Below are the code and all the weights of a small trained network. Each question names an input and a target symbol and asks about switching units off, where a switched-off unit gives its printed mean instead of its output.

import numpy as np


def w(rows, s, z=0):
    codes = np.array(rows[::2]) - 128.0
    scale = np.full(codes.shape[1], s)
    scale[-1] = z or s
    return codes * scale


def norm(h):
    return h / np.sqrt((h * h).mean(-1, keepdims=True) + 1e-5)


def f(y):
    return np.maximum(y, 0)


def softmax(a):
    e = np.exp(a - a.max(-1, keepdims=True))
    return e / e.sum(-1, keepdims=True)


def log_softmax(a):
    a = a - a.max(-1, keepdims=True)
    return a - np.log(np.exp(a).sum(-1, keepdims=True))


def net(x, mask):
    ids = ['ΘΛΞΣΦΩαβγζηψ'.index(c) for c in x.split()]
    T = len(ids)
    res = E[ids] + P[:T]
    u = 0
    for l in range(2):
        q, k, v = (norm(res) @ M[l].T for M in (Q, K, V))
        z = softmax(np.where(np.tri(T) > 0, q @ k.T / 2**0.5, -1e9)) @ v
        res = res + np.where(mask[u], z, O[l][:, -1]) @ O[l][:, :-1]
        u += 1
        y = f(norm(res) @ A[l][:, :-1].T + A[l][:, -1])
        res = res + np.where(mask[u : u + 12], y, B[l][:, -1]) @ B[l][:, :-1]
        u += 12
    return log_softmax(norm(res)[-1] @ U[:, :-1].T + U[:, -1])


Q, K, V, O, A, B = {}, {}, {}, {}, {}, {}
E = w([
[139,87,87,131,108,154,124,96,99,123,131],'Θ',
[141,121,161,86,113,106,161,160,153,120,115],'Λ',
[105,184,146,146,120,117,113,171,138,112,147],'Ξ',
[136,116,92,131,167,56,146,111,109,141,75],'Σ',
[153,113,130,181,117,161,101,134,88,119,118],'Φ',
[118,102,108,168,116,129,107,103,255,87,114],'Ω',
[151,37,98,114,175,74,143,234,125,92,215],'α',
[176,130,123,112,139,151,123,104,143,181,150],'β',
[181,129,116,124,145,140,120,106,154,176,142],'γ',
[100,181,92,75,203,178,207,80,157,73,170],'ζ',
[132,78,147,111,89,109,181,110,125,156,116],'η',
[152,178,125,125,75,75,117,133,77,112,158],'ψ',
],0.0067)
P = w([
[162,204,34,216,38,84,230,122,181,133,251],'0',
[146,183,33,180,62,73,211,153,184,150,185],'1',
[133,173,47,157,87,79,183,148,185,151,162],'2',
[144,167,60,142,113,80,164,138,180,146,147],'3',
[124,159,80,128,130,91,153,132,174,152,126],'4',
[123,151,93,120,147,109,128,125,175,131,111],'5',
[117,136,107,107,162,126,126,122,170,140,97],'6',
[113,129,130,95,173,137,106,116,158,145,83],'7',
[112,113,142,91,191,147,93,116,154,137,62],'8',
[116,101,166,82,206,147,83,108,133,133,49],'9',
[127,98,172,68,201,132,66,103,142,136,50],'10',
],0.0016)
Q[0] = w([
[29,128,129,142,71,103,148,146,80,2,128],'0.h0',
[110,161,169,80,164,94,151,149,181,162,135],'0.h0',
],0.0055)
K[0] = w([
[108,195,78,170,101,84,139,141,172,142,254],'0.h0',
[96,150,160,81,134,99,126,153,145,137,88],'0.h0',
],0.0052)
V[0] = w([
[159,164,252,88,159,79,168,173,185,112,82],'0.h0',
[73,208,171,220,159,158,96,186,106,149,151],'0.h0',
],0.0024)
O[0] = w([
[116,35,22,159,123,32,56,110,120,162,217,2],'0.h0',
[232,77,30,5,149,111,136,151,79,108,51,40],'0.h0',
],0.0025,0.00095)
A[0] = w([
[126,49,5,169,104,168,141,133,84,91,178,2],'0.n0',
[152,154,203,122,213,177,116,159,182,95,133,187],'0.n1',
[185,141,100,115,172,115,59,151,101,108,99,85],'0.n2',
[148,153,24,79,114,117,84,157,131,143,203,79],'0.n3',
[156,93,102,71,129,102,116,155,88,34,82,227],'0.n4',
[145,89,116,188,85,132,127,82,102,167,168,137],'0.n5',
[93,126,158,139,99,196,154,50,207,127,125,79],'0.n6',
[132,82,97,152,227,68,75,155,141,153,163,65],'0.n7',
[152,91,64,77,66,130,126,85,76,154,151,125],'0.n8',
[165,87,42,70,180,125,93,95,135,159,118,79],'0.n9',
[203,96,90,12,124,117,201,121,113,140,72,49],'0.n10',
[153,99,96,185,89,122,68,73,77,117,173,113],'0.n11',
],0.003,0.0017)
B[0] = w([
[181,184,83,233,131,66,138,150,4,122,141,182],'0.n0',
[130,129,23,94,71,81,175,146,139,115,166,253],'0.n1',
[86,130,161,77,147,157,192,142,170,145,103,184],'0.n2',
[81,83,191,111,154,153,112,118,121,129,89,229],'0.n3',
[102,98,158,98,110,105,61,142,146,212,121,251],'0.n4',
[133,99,148,168,128,178,126,157,115,86,67,217],'0.n5',
[203,116,96,110,120,110,47,172,87,129,80,253],'0.n6',
[144,83,107,77,120,160,96,109,52,131,135,197],'0.n7',
[129,162,170,159,138,186,119,134,129,129,83,200],'0.n8',
[100,152,119,230,150,132,198,112,93,84,138,185],'0.n9',
[102,171,118,201,105,150,182,114,131,53,183,201],'0.n10',
[50,161,123,149,139,174,172,119,140,124,102,188],'0.n11',
],0.0031,0.0018)
Q[1] = w([
[2,188,157,103,112,87,106,254,127,17,87],'1.h0',
[100,62,186,128,73,55,189,177,186,131,142],'1.h0',
],0.0052)
K[1] = w([
[151,253,89,98,82,106,74,229,161,91,237],'1.h0',
[131,114,123,109,85,77,203,151,202,159,183],'1.h0',
],0.0051)
V[1] = w([
[94,123,227,75,69,21,215,167,169,125,124],'1.h0',
[128,114,152,244,4,160,208,124,74,102,126],'1.h0',
],0.0021)
O[1] = w([
[208,134,125,162,181,224,72,86,24,61,72,166],'1.h0',
[66,123,121,4,231,61,10,139,145,110,157,255],'1.h0',
],0.0023,0.0024)
A[1] = w([
[121,137,134,105,97,161,128,149,143,147,105,82],'1.n0',
[106,130,101,119,194,148,127,92,161,90,171,40],'1.n1',
[137,148,135,150,55,118,185,118,164,121,113,138],'1.n2',
[141,127,136,186,127,151,132,118,87,150,89,144],'1.n3',
[178,147,109,125,123,157,145,127,146,138,134,129],'1.n4',
[143,129,172,118,52,117,198,150,139,96,109,101],'1.n5',
[126,164,120,254,124,152,144,138,100,82,155,5],'1.n6',
[145,156,164,224,49,141,191,133,87,92,139,75],'1.n7',
[107,173,110,213,93,143,125,140,137,95,114,183],'1.n8',
[174,107,101,149,136,109,137,141,114,106,133,58],'1.n9',
[115,126,129,97,138,82,102,143,114,106,104,155],'1.n10',
[141,157,115,150,115,158,112,119,90,138,148,145],'1.n11',
],0.0059,0.0022)
B[1] = w([
[134,88,200,106,111,134,119,90,111,137,161,166],'1.n0',
[138,138,174,148,98,197,174,173,122,71,132,163],'1.n1',
[124,97,157,113,92,213,46,193,120,85,116,167],'1.n2',
[136,185,105,118,116,78,154,126,145,107,169,204],'1.n3',
[86,122,133,117,130,78,141,99,88,75,102,162],'1.n4',
[86,194,52,162,187,91,126,152,115,162,134,184],'1.n5',
[55,151,202,59,77,254,42,236,136,149,129,192],'1.n6',
[28,209,85,140,133,200,59,244,124,173,120,202],'1.n7',
[146,111,46,161,180,44,177,83,122,142,110,252],'1.n8',
[113,128,153,107,104,113,151,87,115,161,86,156],'1.n9',
[146,130,160,159,88,147,158,76,121,128,120,222],'1.n10',
[123,133,138,172,153,73,158,122,113,147,96,187],'1.n11',
],0.0046,0.0038)
U = w([
[165,73,74,172,59,129,75,140,227,58,73,149],'Θ',
[158,161,113,3,131,86,90,113,205,182,166,132],'Λ',
[130,113,118,120,115,134,133,137,140,119,124,5],'Ξ',
[125,111,128,123,116,138,123,129,135,121,128,23],'Σ',
[52,189,95,148,118,146,60,213,99,153,110,172],'Φ',
[151,23,106,96,121,84,126,201,71,104,195,158],'Ω',
[132,114,124,116,125,141,132,124,134,125,124,10],'α',
[128,82,225,100,28,182,97,95,101,113,86,254],'β',
[122,159,121,170,149,26,194,53,83,138,77,119],'γ',
[108,88,143,198,128,186,162,97,186,227,199,134],'ζ',
[116,161,133,74,148,195,231,128,152,27,149,145],'η',
[207,138,143,138,238,182,49,102,112,109,137,105],'ψ',
],0.0056,0.0029)

Each question gives the input, a string of symbols that net reads in full, and the target symbol t.
The units are the heads (2 rows each of Q, K, V and O) and the neurons (one row each of A and B). Each row of codes is followed by its name. A weight is (code - 128) times the scale printed after its matrix; where a second scale follows, it is the last column's (O, A, B and U).
mask holds one flag per unit, layer by layer, with each layer's heads first. A switched-off unit (its flag False) gives its mean, the last column of its rows in O or B, instead of its output. The means were averaged over made-up inputs and are rounded, as every weight is.
A unit's drop is (log p(t) with every unit on - log p(t) with that unit switched off) / (log p(t) with every unit on - log p(t) with every unit switched off).
The circuit of an input: a set's keep is (log p(t) with only the set's units on - log p(t) with every unit switched off) / (log p(t) with every unit on - log p(t) with every unit switched off). Starting from the 12 units with the biggest drops (on a tie, the unit counted first), units are removed one at a time, each time the one whose removal leaves the highest keep (on an exact tie, the one counted first), for as long as the keep stays at least 0.8.
circuit, biggest first: the units of the circuit, biggest drop first
top k neurons: the k neurons with the biggest drops, biggest first
top k neurons in layer l: the k neurons of layer l with the biggest drops, biggest first
input η ψ ζ η Θ Θ β Ω Λ α Θ, target β: circuit, biggest first => 1.n8, 1.n7, 1.n5
input Φ Ξ η Ξ Ξ Ξ Ξ Λ Λ ψ Λ, target β: circuit, biggest first => 1.n8, 1.n10
input Σ Θ η, target Φ: circuit, biggest first => 1.n5, 1.n2
input Ξ ψ β Θ β Φ α Ξ Φ β Θ, target γ: circuit, biggest first => 1.h0, 0.n0, 1.n7, 1.n6
input Σ γ Λ ζ Θ Ξ ζ Ξ β, target Λ: circuit, biggest first => 1.h0, 1.n7, 0.n1
input Φ Ξ Ξ γ Λ Φ ψ Θ Ξ Φ η, target Φ: top 2 neurons in layer 0 => 0.n10, 0.n8
input η Θ β, target Λ: top 4 neurons => 0.n6, 1.n7, 1.n8, 1.n6
input ζ β γ, target Θ: top 4 neurons in layer 1 => 1.n2, 1.n7, 1.n6, 1.n4
input η Θ Ξ Θ Φ Λ Σ Σ Ξ, target γ: top 2 neurons => 1.n7, 1.n6
input Σ Ξ Λ Σ γ, target γ: top 2 neurons in layer 0 => 0.n10, 0.n7
input β γ η γ γ, target ψ: top 2 neurons in layer 1 => 1.n8, 1.n7
input Ξ α Θ η Ξ α Ξ η, target γ: top 3 neurons => 1.n6, 0.n10, 1.n7
input Φ γ ζ Σ Σ ζ Σ Ξ Ξ ψ Θ, target Φ: top 3 neurons in layer 0 => 0.n9, 0.n0, 0.n10
input η Λ η Σ Ω γ, target γ: top 2 neurons in layer 1 => 1.n6, 1.n4
input α Φ α Λ ζ Ξ Θ Θ η Λ, target γ: top 2 neurons => 1.n5, 1.n6
input γ Λ α Φ β, target η: top 2 neurons => 1.n1, 0.n9
input ψ Ω Θ Φ Φ Ξ Φ Λ Ξ γ, target ζ: top neuron => 0.n9
input Σ Ω Ξ Ξ Σ Λ Φ γ β, target η: top 2 neurons => 0.n9, 1.n1
input Ξ Σ Θ Ξ Φ Ξ α α γ, target η: top 2 neurons in layer 1 => 1.n1, 1.n8
input α ζ β ζ ψ ψ η Σ β, target γ: top 2 neurons => 0.n7, 1.n4
input Θ Λ Φ Θ Ω Σ ζ η β, target ψ: top 3 neurons => 1.n8, 0.n10, 1.n7
input β Θ Φ Λ Ξ Φ Θ ζ Φ, target β: top 2 neurons in layer 0 => 0.n10, 0.n0
input η Ξ Λ, target Φ: top neuron => 1.n5
input γ η Ξ Λ Ξ γ Ξ, target β: top 3 neurons in layer 0 => 0.n3, 0.n2, 0.n4
input Θ α Ξ α Φ α Σ Φ Θ Φ, target β: top 4 neurons in layer 0 => 0.n10, 0.n9, 0.n0, 0.n1
input η Θ α Ξ Σ Λ Λ β Φ Λ Λ, target β: top 2 neurons => 1.n8, 1.n10
input Λ β η Λ ζ Σ Ω β, target γ: top neuron => 1.n4
input Θ Φ Θ Ξ Ξ ψ Σ Λ Λ Λ Ξ, target β: top neuron in layer 0 => 0.n2
input Σ Φ Ξ Θ ψ β η Φ Θ, target γ: top 2 neurons in layer 1 => 1.n7, 1.n6
